Below are the code and all the weights of a small trained network. Each question names an input and a target symbol and asks about switching units off, where a switched-off unit gives its printed mean instead of its output.

import numpy as np


def w(rows, s, z=0):
    codes = np.array(rows[::2]) - 128.0
    scale = np.full(codes.shape[1], s)
    scale[-1] = z or s
    return codes * scale


def f(y):
    return y / 2 * (1 + np.tanh(0.7978845608 * (y + 0.044715 * y**3)))


def softmax(a):
    e = np.exp(a - a.max(-1, keepdims=True))
    return e / e.sum(-1, keepdims=True)


def log_softmax(a):
    a = a - a.max(-1, keepdims=True)
    return a - np.log(np.exp(a).sum(-1, keepdims=True))


def net(x, mask):
    ids = ['ΠΣγδεηφ'.index(c) for c in x.split()]
    T = len(ids)
    res = E[ids] + P[:T]
    q, k, v = (res @ M[0].T for M in (Q, K, V))
    z = softmax(np.where(np.tri(T) > 0, q @ k.T / 2**0.5, -1e9)) @ v
    res = res + np.where(mask[0], z, O[0][:, -1]) @ O[0][:, :-1]
    y = f(res @ A[0][:, :-1].T + A[0][:, -1])
    res = res + np.where(mask[1:13], y, B[0][:, -1]) @ B[0][:, :-1]
    return log_softmax(res[-1] @ U[:, :-1].T + U[:, -1])


Q, K, V, O, A, B = {}, {}, {}, {}, {}, {}
E = w([
[69,65,208,198,116,97],'Π',
[88,214,211,134,160,122],'Σ',
[130,36,148,141,86,152],'γ',
[168,209,162,209,227,81],'δ',
[102,176,166,166,97,177],'ε',
[65,86,150,6,85,140],'η',
[104,61,175,171,211,73],'φ',
],0.013)
P = w([
[48,116,231,96,215,49],'0',
[157,5,220,131,209,159],'1',
[139,7,217,148,195,239],'2',
[152,77,93,173,93,119],'3',
[81,63,25,206,52,7],'4',
[135,76,126,253,151,70],'5',
[199,26,205,201,144,167],'6',
],0.0076)
Q[0] = w([
[59,97,121,146,103,47],'head 0',
[139,78,246,113,189,190],'head 0',
],0.011)
K[0] = w([
[195,191,159,105,79,243],'head 0',
[126,182,51,99,1,3],'head 0',
],0.0063)
V[0] = w([
[91,177,141,72,24,252],'head 0',
[138,216,126,173,184,138],'head 0',
],0.012)
O[0] = w([
[135,165,235,176,253,170,3],'head 0',
[188,107,176,113,89,116,85],'head 0',
],0.014,0.0047)
A[0] = w([
[113,181,93,153,232,185,89],'neuron 0',
[134,57,61,149,194,89,37],'neuron 1',
[95,93,6,117,80,150,207],'neuron 2',
[183,190,70,254,116,166,135],'neuron 3',
[37,130,104,110,169,112,215],'neuron 4',
[181,20,180,94,61,118,235],'neuron 5',
[73,186,152,24,174,96,85],'neuron 6',
[93,124,148,180,144,146,189],'neuron 7',
[220,119,168,135,56,55,2],'neuron 8',
[111,153,110,141,46,102,79],'neuron 9',
[78,32,153,95,201,35,191],'neuron 10',
[176,156,134,34,171,108,138],'neuron 11',
],0.01,0.0082)
B[0] = w([
[214,44,126,77,59,91,168],'neuron 0',
[69,254,135,6,111,146,135],'neuron 1',
[76,176,163,138,128,28,244],'neuron 2',
[192,71,160,50,92,184,148],'neuron 3',
[175,60,204,157,89,184,194],'neuron 4',
[167,163,89,210,182,155,250],'neuron 5',
[175,191,125,132,192,243,144],'neuron 6',
[29,79,96,83,169,46,177],'neuron 7',
[72,42,133,239,164,254,173],'neuron 8',
[211,58,89,61,226,129,181],'neuron 9',
[129,219,79,112,86,139,206],'neuron 10',
[4,205,145,125,19,228,128],'neuron 11',
],0.0087,0.018)
U = w([
[68,100,141,175,38,135,131],'Π',
[189,171,255,166,240,88,88],'Σ',
[117,96,79,160,107,156,2],'γ',
[229,140,104,135,21,108,253],'δ',
[119,67,99,105,69,160,99],'ε',
[192,169,116,170,29,214,203],'η',
[107,131,66,69,203,117,24],'φ',
],0.0058,0.0039)

Each question gives the input, a string of symbols that net reads in full, and the target symbol t.
The units are the heads (2 rows each of Q, K, V and O) and the neurons (one row each of A and B). Each row of codes is followed by its name. A weight is (code - 128) times the scale printed after its matrix; where a second scale follows, it is the last column's (O, A, B and U).
mask holds one flag per unit, heads first, then neurons. A switched-off unit (its flag False) gives its mean, the last column of its rows in O or B, instead of its output. The means were averaged over made-up inputs and are rounded, as every weight is.
A unit's drop is (log p(t) with every unit on - log p(t) with that unit switched off) / (log p(t) with every unit on - log p(t) with every unit switched off).
The circuit of an input: a set's keep is (log p(t) with only the set's units on - log p(t) with every unit switched off) / (log p(t) with every unit on - log p(t) with every unit switched off). Starting from the 12 units with the biggest drops (on a tie, the unit counted first), units are removed one at a time, each time the one whose removal leaves the highest keep (on an exact tie, the one counted first), for as long as the keep stays at least 0.8.
circuit, biggest first: the units of the circuit, biggest drop first
most important unit: the unit with the biggest drop
k most important neurons: the k neurons with the biggest drops, biggest first
drop of u: that unit's drop, to one decimal
input ε δ Σ ε Σ ε δ, target η: most important unit => neuron 2
input δ ε δ δ φ φ δ, target φ: circuit, biggest first => neuron 9; head 0; neuron 2; neuron 4
input δ ε γ, target γ: 2 most important neurons => neuron 8; neuron 5
input φ δ η, target δ: circuit, biggest first => head 0; neuron 8
input ε Σ η, target η: circuit, biggest first => neuron 2; neuron 11; neuron 9; head 0
input δ ε δ, target γ: circuit, biggest first => neuron 8; head 0; neuron 5; neuron 9
input Σ γ δ, target η: circuit, biggest first => head 0; neuron 2
input η δ δ, target δ: 2 most important neurons => neuron 0; neuron 8
input Π η δ φ γ ε η, target Π: 2 most important neurons => neuron 2; neuron 9
input φ Σ Σ ε δ Π Σ, target γ: circuit, biggest first => neuron 8; head 0; neuron 9; neuron 5
input Σ ε Σ, target η: 3 most important neurons => neuron 2; neuron 7; neuron 9
input ε η φ Σ η Σ Π, target ε: 2 most important neurons => neuron 2; neuron 0
input Π δ Σ, target δ: 2 most important neurons => neuron 7; neuron 8
input η Π Π φ γ η Σ, target Π: 2 most important neurons => neuron 9; neuron 5
input η ε ε, target ε: 4 most important neurons => neuron 0; neuron 7; neuron 2; neuron 5
input ε ε η, target η: 2 most important neurons => neuron 2; neuron 11
input δ ε φ, target γ: most important unit => neuron 8
input η η φ, target ε: drop of neuron 2 => 0.5
input η η η η δ, target ε: drop of neuron 3 => 0.3
input η η δ, target ε: drop of neuron 7 => 0.4
